Below is a small trained network, with its code and all its weights. Each question gives an input and a target symbol and asks what happens when units are switched off, that is, made to give their printed mean instead of their output.

import numpy as np


def w(rows, s, z=0):
    codes = np.array(rows[::2]) - 128.0
    scale = np.full(codes.shape[1], s)
    scale[-1] = z or s
    return codes * scale


def f(y):
    return y / 2 * (1 + np.tanh(0.7978845608 * (y + 0.044715 * y**3)))


def softmax(a):
    e = np.exp(a - a.max(-1, keepdims=True))
    return e / e.sum(-1, keepdims=True)


def log_softmax(a):
    a = a - a.max(-1, keepdims=True)
    return a - np.log(np.exp(a).sum(-1, keepdims=True))


def net(x, mask):
    ids = ['ΓΛΨξστ'.index(c) for c in x.split()]
    T = len(ids)
    res = E[ids] + P[:T]
    q, k, v = (res @ M[0].T for M in (Q, K, V))
    z = softmax(np.where(np.tri(T) > 0, q @ k.T / 4**0.5, -1e9)) @ v
    res = res + np.where(mask[0], z, O[0][:, -1]) @ O[0][:, :-1]
    y = f(res @ A[0][:, :-1].T + A[0][:, -1])
    res = res + np.where(mask[1:9], y, B[0][:, -1]) @ B[0][:, :-1]
    return log_softmax(res[-1] @ U[:, :-1].T + U[:, -1])


Q, K, V, O, A, B = {}, {}, {}, {}, {}, {}
E = w([
[169,221,64,130,80,153],'Γ',
[161,76,43,21,242,48],'Λ',
[146,108,167,177,162,2],'Ψ',
[143,247,138,109,175,65],'ξ',
[136,24,150,218,83,217],'σ',
[100,217,117,254,40,78],'τ',
],0.011)
P = w([
[163,84,161,64,111,77],'0',
[33,149,39,82,1,99],'1',
[81,130,67,141,21,99],'2',
[142,89,176,136,223,97],'3',
[163,132,148,145,200,114],'4',
[159,134,96,188,122,159],'5',
[149,142,101,170,115,137],'6',
[156,178,93,177,161,187],'7',
],0.0072)
Q[0] = w([
[134,153,81,116,177,102],'H1',
[155,94,37,164,98,108],'H1',
[79,21,211,72,149,192],'H1',
[254,38,113,131,243,143],'H1',
],0.0087)
K[0] = w([
[58,86,198,129,85,239],'H1',
[255,61,175,153,234,158],'H1',
[45,107,26,31,131,15],'H1',
[33,66,25,107,156,153],'H1',
],0.0059)
V[0] = w([
[81,234,159,162,159,76],'H1',
[127,24,161,179,136,58],'H1',
[183,148,128,1,154,88],'H1',
[152,157,155,186,82,164],'H1',
],0.0095)
O[0] = w([
[36,136,253,57,77,168,220],'H1',
[62,166,124,165,205,100,251],'H1',
[178,164,181,135,160,239,202],'H1',
[124,99,124,126,89,52,99],'H1',
],0.011,0.0026)
A[0] = w([
[87,78,105,8,116,129,133],'N1',
[76,102,232,110,107,253,2],'N2',
[210,146,129,161,192,186,130],'N3',
[185,236,15,91,123,165,125],'N4',
[65,117,206,106,60,122,54],'N5',
[176,173,121,26,195,166,175],'N6',
[160,140,142,74,148,20,201],'N7',
[112,116,77,77,131,135,78],'N8',
],0.0075,0.0019)
B[0] = w([
[59,57,33,86,91,179,133],'N1',
[177,203,53,110,187,2,254],'N2',
[73,65,39,83,108,53,218],'N3',
[105,115,226,144,129,132,218],'N4',
[159,160,133,27,107,59,207],'N5',
[118,91,132,62,94,229,229],'N6',
[175,113,101,151,75,185,231],'N7',
[144,91,104,132,218,137,123],'N8',
],0.0065,0.0058)
U = w([
[253,83,181,202,55,242,242],'Γ',
[69,77,84,121,172,232,106],'Λ',
[47,166,211,221,245,190,217],'Ψ',
[212,187,139,95,182,124,38],'ξ',
[177,130,8,219,172,158,125],'σ',
[41,68,110,97,114,103,3],'τ',
],0.0042,0.0035)

Each question gives the input, a string of symbols that net reads in full, and the target symbol t.
The units are the heads (4 rows each of Q, K, V and O) and the neurons (one row each of A and B). Each row of codes is followed by its name. A weight is (code - 128) times the scale printed after its matrix; where a second scale follows, it is the last column's (O, A, B and U).
mask holds one flag per unit, heads first, then neurons. A switched-off unit (its flag False) gives its mean, the last column of its rows in O or B, instead of its output. The means were averaged over made-up inputs and are rounded, as every weight is.
A unit's drop is (log p(t) with every unit on - log p(t) with that unit switched off) / (log p(t) with every unit on - log p(t) with every unit switched off).
The circuit of an input: a set's keep is (log p(t) with only the set's units on - log p(t) with every unit switched off) / (log p(t) with every unit on - log p(t) with every unit switched off). Starting from all 9 units, units are removed one at a time, each time the one whose removal leaves the highest keep (on an exact tie, the one counted first), for as long as the keep stays at least 0.8.
units of the circuit, in order: the units of the circuit, biggest drop first
unit that matters most: the unit with the biggest drop
k most important neurons: the k neurons with the biggest drops, biggest first
drop when u is switched off: that unit's drop, to one decimal
input ξ ξ Ψ, target ξ: units of the circuit, in order => (H1; N2; N5)
input σ ξ ξ ξ ξ Ψ Λ σ, target σ: unit that matters most => N2
input Λ Λ Γ ξ Λ, target Λ: units of the circuit, in order => (N3; N6; H1)
input Γ τ Ψ ξ, target τ: 2 most important neurons => (N1; N5)
input Ψ ξ Γ σ, target ξ: units of the circuit, in order => (N2; H1; N5)
input τ σ ξ Ψ Ψ σ Ψ Ψ, target σ: units of the circuit, in order => (H1; N7)
input ξ τ τ, target ξ: units of the circuit, in order => (H1; N2; N5)
input Γ Γ Γ Λ, target Λ: 2 most important neurons => (N6; N3)
input Γ Ψ Γ Ψ Ψ Ψ Γ, target Ψ: drop when N7 is switched off => 0.2
input τ σ Γ, target τ: drop when N1 is switched off => 0.1
input σ Ψ Λ ξ, target σ: drop when H1 is switched off => 1.2
input Γ ξ ξ, target Γ: drop when N2 is switched off => -0.1
